Below are the code and all the weights of a small trained network. Each question names an input and a class and asks about switching units off, where a switched-off unit gives its printed mean instead of its output.

import numpy as np


def w(rows, s, z=0):
    codes = np.array(rows[::2]) - 128.0
    scale = np.full(codes.shape[1], s)
    scale[-1] = z or s
    return codes * scale


def norm(h):
    return h / np.sqrt((h * h).mean(-1, keepdims=True) + 1e-5)


def f(y):
    return y / 2 * (1 + np.tanh(0.7978845608 * (y + 0.044715 * y**3)))


def log_softmax(a):
    a = a - a.max(-1, keepdims=True)
    return a - np.log(np.exp(a).sum(-1, keepdims=True))


def net(x, mask):
    res = np.array(x, float).reshape(1, 4) / 4 @ E
    u = 0
    for l in range(2):
        y = f(norm(res) @ A[l][:, :-1].T + A[l][:, -1])
        res = res + np.where(mask[u : u + 12], y, B[l][:, -1]) @ B[l][:, :-1]
        u += 12
    return log_softmax(norm(res)[-1] @ U[:, :-1].T + U[:, -1])


A, B = {}, {}
E = w([
[155,185,253,212,196,188,179,215,146,110],'x0',
[135,110,159,65,155,49,145,147,215,76],'x1',
[105,104,118,140,120,123,125,164,117,124],'x2',
[102,236,14,206,171,150,103,197,147,109],'x3',
],0.0056)
A[0] = w([
[123,121,71,84,92,141,96,106,80,203,118],'0.n0',
[178,117,197,160,165,136,214,166,95,161,128],'0.n1',
[144,215,33,195,108,195,114,163,155,178,81],'0.n2',
[134,150,138,160,65,183,164,98,94,198,254],'0.n3',
[167,138,125,112,122,132,93,76,127,107,189],'0.n4',
[172,113,151,165,153,122,118,134,111,116,140],'0.n5',
[132,133,81,175,199,111,105,129,198,116,36],'0.n6',
[109,114,140,112,74,177,157,166,128,123,209],'0.n7',
[131,201,144,250,150,149,158,148,163,47,19],'0.n8',
[111,157,99,159,192,176,90,120,87,118,64],'0.n9',
[148,151,187,172,123,182,101,148,82,191,112],'0.n10',
[109,156,1,180,154,75,159,85,137,151,63],'0.n11',
],0.0078,0.0044)
B[0] = w([
[53,128,149,130,98,182,165,104,181,83,195],'0.n0',
[114,151,147,148,224,78,152,63,96,133,229],'0.n1',
[107,141,196,155,93,75,142,60,183,63,254],'0.n2',
[110,74,50,151,116,200,119,204,49,119,226],'0.n3',
[89,49,110,132,93,124,120,184,120,130,159],'0.n4',
[125,137,144,103,196,126,208,123,138,128,152],'0.n5',
[175,185,116,84,194,119,143,145,97,197,164],'0.n6',
[180,93,129,86,110,174,123,79,103,138,170],'0.n7',
[78,102,104,88,81,246,51,144,216,101,239],'0.n8',
[125,158,132,238,127,90,134,30,128,100,169],'0.n9',
[254,96,107,103,208,122,195,175,52,212,203],'0.n10',
[200,143,137,112,149,65,118,152,12,189,204],'0.n11',
],0.0066,0.0071)
A[1] = w([
[119,144,137,74,107,129,58,154,224,116,182],'1.n0',
[52,153,42,138,51,124,78,47,174,134,107],'1.n1',
[184,174,217,178,183,146,213,126,188,73,55],'1.n2',
[129,176,59,210,105,96,118,92,1,197,3],'1.n3',
[144,57,163,156,58,15,144,81,128,125,28],'1.n4',
[101,50,118,65,101,142,183,86,102,136,109],'1.n5',
[152,213,115,58,155,21,97,174,84,211,93],'1.n6',
[176,174,184,223,140,210,63,133,165,113,27],'1.n7',
[146,123,69,134,79,102,95,83,90,95,89],'1.n8',
[75,174,108,170,58,209,112,91,63,94,200],'1.n9',
[163,199,173,184,160,207,190,219,135,123,127],'1.n10',
[124,114,239,161,212,156,169,146,142,130,80],'1.n11',
],0.008,0.0033)
B[1] = w([
[137,142,128,38,205,69,191,218,136,169,214],'1.n0',
[189,122,235,181,169,135,183,109,144,132,233],'1.n1',
[51,150,112,144,24,107,105,114,109,65,245],'1.n2',
[101,179,214,69,173,16,167,139,225,94,226],'1.n3',
[49,220,154,137,112,127,129,173,188,129,195],'1.n4',
[174,173,35,129,123,152,105,172,95,146,228],'1.n5',
[225,1,47,187,136,215,14,98,45,59,181],'1.n6',
[152,48,18,87,124,141,116,153,24,154,219],'1.n7',
[135,141,123,136,229,91,100,166,139,73,186],'1.n8',
[59,122,144,156,55,184,80,52,144,155,249],'1.n9',
[156,109,116,27,67,106,110,186,134,206,254],'1.n10',
[138,163,181,226,167,83,143,51,188,91,242],'1.n11',
],0.0075,0.0062)
U = w([
[65,67,28,177,6,238,82,60,34,181,158],'0',
[45,218,232,226,136,47,165,20,219,36,123],'1',
[83,200,76,25,101,62,163,212,208,140,219],'2',
[244,50,34,150,218,60,4,125,78,18,1],'3',
[227,72,175,186,228,164,250,76,33,205,64],'4',
],0.011,0.0058)

Each question gives the input, the list of numbers given to net, and the class t.
The units are the neurons (one row each of A and B). Each row of codes is followed by its name. A weight is (code - 128) times the scale printed after its matrix; where a second scale follows, it is the last column's (A, B and U).
mask holds one flag per neuron, layer by layer. A switched-off neuron (its flag False) gives its mean, the last column of its row in B, instead of its output. The means were averaged over made-up inputs and are rounded, as every weight is.
A unit's drop is (log p(t) with every unit on - log p(t) with that unit switched off) / (log p(t) with every unit on - log p(t) with every unit switched off).
The circuit of an input: a set's keep is (log p(t) with only the set's units on - log p(t) with every unit switched off) / (log p(t) with every unit on - log p(t) with every unit switched off). Starting from the 12 units with the biggest drops (on a tie, the unit counted first), units are removed one at a time, each time the one whose removal leaves the highest keep (on an exact tie, the one counted first), for as long as the keep stays at least 0.8.
units of the circuit, in order: the units of the circuit, biggest drop first
k most important neurons: the k neurons with the biggest drops, biggest first
top k neurons in layer l: the k neurons of layer l with the biggest drops, biggest first
input [-4,0,5,8], class 1: units of the circuit, in order => [0.n2]
input [0,2,7,8], class 3: top 2 neurons in layer 0 => [0.n11, 0.n0]
input [4,5,-4,1], class 2: 3 most important neurons => [0.n8, 0.n2, 1.n0]
input [-1,1,5,4], class 3: 4 most important neurons => [0.n11, 0.n6, 1.n6, 0.n0]
input [7,1,-5,4], class 2: 4 most important neurons => [0.n8, 1.n10, 1.n6, 1.n7]
input [-8,1,4,-4], class 2: top 3 neurons in layer 1 => [1.n6, 1.n5, 1.n4]
input [-7,1,-5,2], class 3: 4 most important neurons => [0.n11, 0.n2, 0.n9, 1.n6]
input [3,-6,-6,1], class 0: 3 most important neurons => [0.n8, 0.n11, 0.n2]
input [2,1,-1,-7], class 1: top 2 neurons in layer 1 => [1.n11, 1.n7]
input [8,1,3,5], class 2: 4 most important neurons => [0.n8, 1.n10, 1.n6, 0.n3]
input [-4,-7,-6,1], class 1: 2 most important neurons => [1.n3, 0.n8]
input [3,0,-8,6], class 0: 3 most important neurons => [1.n7, 0.n9, 1.n3]
input [2,1,-8,5], class 2: top 3 neurons in layer 1 => [1.n0, 1.n7, 1.n6]
input [3,-8,3,0], class 4: units of the circuit, in order => [0.n10]
input [-1,5,-7,1], class 3: 2 most important neurons => [1.n6, 0.n8]
input [6,-6,-2,1], class 0: top 3 neurons in layer 0 => [0.n8, 0.n11, 0.n2]
input [-6,1,3,8], class 3: top 2 neurons in layer 1 => [1.n6, 1.n11]
input [-5,1,4,6], class 3: top 2 neurons in layer 0 => [0.n11, 0.n6]
input [1,-3,-7,6], class 0: 3 most important neurons => [0.n8, 1.n7, 0.n1]
input [-1,2,5,-7], class 2: top neuron in layer 1 => [1.n4]
input [7,3,3,2], class 2: 2 most important neurons => [0.n8, 1.n10]
input [8,0,-5,0], class 4: top 3 neurons in layer 0 => [0.n10, 0.n2, 0.n1]
input [-6,1,-2,5], class 3: 2 most important neurons => [0.n11, 1.n6]
input [0,-1,-4,-8], class 0: top 3 neurons in layer 1 => [1.n3, 1.n1, 1.n0]
